Below are the code and all the weights of a small trained network. Each question names an input and a class and asks about switching units off, where a switched-off unit gives its printed mean instead of its output.

import numpy as np


def w(rows, s, z=0):
    codes = np.array(rows[::2]) - 128.0
    scale = np.full(codes.shape[1], s)
    scale[-1] = z or s
    return codes * scale


def f(y):
    return y / 2 * (1 + np.tanh(0.7978845608 * (y + 0.044715 * y**3)))


def log_softmax(a):
    a = a - a.max(-1, keepdims=True)
    return a - np.log(np.exp(a).sum(-1, keepdims=True))


def net(x, mask):
    res = np.array(x, float).reshape(1, 3) / 4 @ E
    y = f(res @ A[0][:, :-1].T + A[0][:, -1])
    res = res + np.where(mask, y, B[0][:, -1]) @ B[0][:, :-1]
    return log_softmax(res[-1] @ U[:, :-1].T + U[:, -1])


A, B = {}, {}
E = w([
[90,123,212,249,104,144],'x0',
[94,155,18,140,72,174],'x1',
[65,154,140,114,77,44],'x2',
],0.012)
A[0] = w([
[42,134,180,177,49,141,182],'n0',
[103,169,174,186,56,130,65],'n1',
[88,114,6,137,129,245,251],'n2',
[121,248,109,57,77,25,252],'n3',
[212,194,65,73,180,111,184],'n4',
[220,97,150,187,172,243,165],'n5',
[188,52,179,81,138,96,165],'n6',
[139,145,187,179,158,113,243],'n7',
[233,83,120,86,154,158,154],'n8',
[117,185,61,167,46,215,212],'n9',
[103,89,199,98,168,56,172],'n10',
[109,137,73,142,94,140,146],'n11',
[156,121,11,19,150,146,177],'n12',
[149,55,150,146,143,93,111],'n13',
[233,71,120,74,180,199,148],'n14',
],0.011,0.0034)
B[0] = w([
[120,185,148,109,117,83,195],'n0',
[117,168,118,112,143,88,173],'n1',
[148,83,67,155,91,165,233],'n2',
[102,111,142,144,11,70,210],'n3',
[94,154,104,124,191,91,213],'n4',
[205,117,161,132,96,155,220],'n5',
[84,132,61,154,145,156,182],'n6',
[148,209,133,160,132,157,183],'n7',
[83,185,126,149,173,159,197],'n8',
[139,83,75,140,95,91,211],'n9',
[105,112,88,158,81,171,182],'n10',
[93,74,77,100,162,87,165],'n11',
[94,139,102,126,164,108,250],'n12',
[115,133,122,114,148,189,151],'n13',
[99,170,163,154,133,158,218],'n14',
],0.012,0.017)
U = w([
[69,138,91,162,181,211,157],'0',
[115,53,138,156,23,143,178],'1',
[99,5,43,134,109,84,149],'2',
[61,203,148,130,122,64,206],'3',
[131,46,147,140,201,100,4],'4',
[202,133,172,147,159,167,206],'5',
[134,82,167,69,167,121,23],'6',
],0.011,0.0023)

Each question gives the input, the list of numbers given to net, and the class t.
The units are the neurons (one row each of A and B). Each row of codes is followed by its name. A weight is (code - 128) times the scale printed after its matrix; where a second scale follows, it is the last column's (A, B and U).
mask holds one flag per neuron, in row order. A switched-off neuron (its flag False) gives its mean, the last column of its row in B, instead of its output. The means were averaged over made-up inputs and are rounded, as every weight is.
A unit's drop is (log p(t) with every unit on - log p(t) with that unit switched off) / (log p(t) with every unit on - log p(t) with every unit switched off).
The circuit of an input: a set's keep is (log p(t) with only the set's units on - log p(t) with every unit switched off) / (log p(t) with every unit on - log p(t) with every unit switched off). Starting from the 12 units with the biggest drops (on a tie, the unit counted first), units are removed one at a time, each time the one whose removal leaves the highest keep (on an exact tie, the one counted first), for as long as the keep stays at least 0.8.
units of the circuit, in order: the units of the circuit, biggest drop first
unit that matters most: the unit with the biggest drop
top k neurons: the k neurons with the biggest drops, biggest first
drop when u is switched off: that unit's drop, to one decimal
input [7,-5,-5], class 5: units of the circuit, in order	[n5]
input [-6,0,0], class 3: units of the circuit, in order	[n3; n9]
input [5,4,-3], class 2: top 3 neurons	[n9; n14; n3]
input [0,-4,3], class 1: units of the circuit, in order	[n4; n12]
input [7,3,-8], class 1: top 4 neurons	[n9; n2; n4; n8]
input [0,-4,7], class 1: units of the circuit, in order	[n10; n4]
input [4,-6,-1], class 5: top 3 neurons	[n12; n8; n4]
input [8,8,-5], class 2: top 2 neurons	[n9; n11]
input [6,5,-4], class 2: top 4 neurons	[n9; n14; n3; n11]
input [3,3,-2], class 2: top 2 neurons	[n14; n3]
input [-6,-7,5], class 2: top 3 neurons	[n10; n0; n3]
input [1,-3,1], class 0: top 3 neurons	[n3; n5; n9]
input [8,5,1], class 3: top 2 neurons	[n0; n1]
input [1,5,-6], class 2: unit that matters most	n9
input [8,1,-3], class 5: top 2 neurons	[n5; n3]
input [-7,-6,1], class 0: drop when n6 is switched off	1.1
input [0,-1,2], class 1: drop when n12 is switched off	0.7
input [8,-7,-3], class 5: drop when n5 is switched off	0.4
input [2,-3,-1], class 5: drop when n2 is switched off	0.1
input [3,4,-8], class 1: unit that matters most	n5
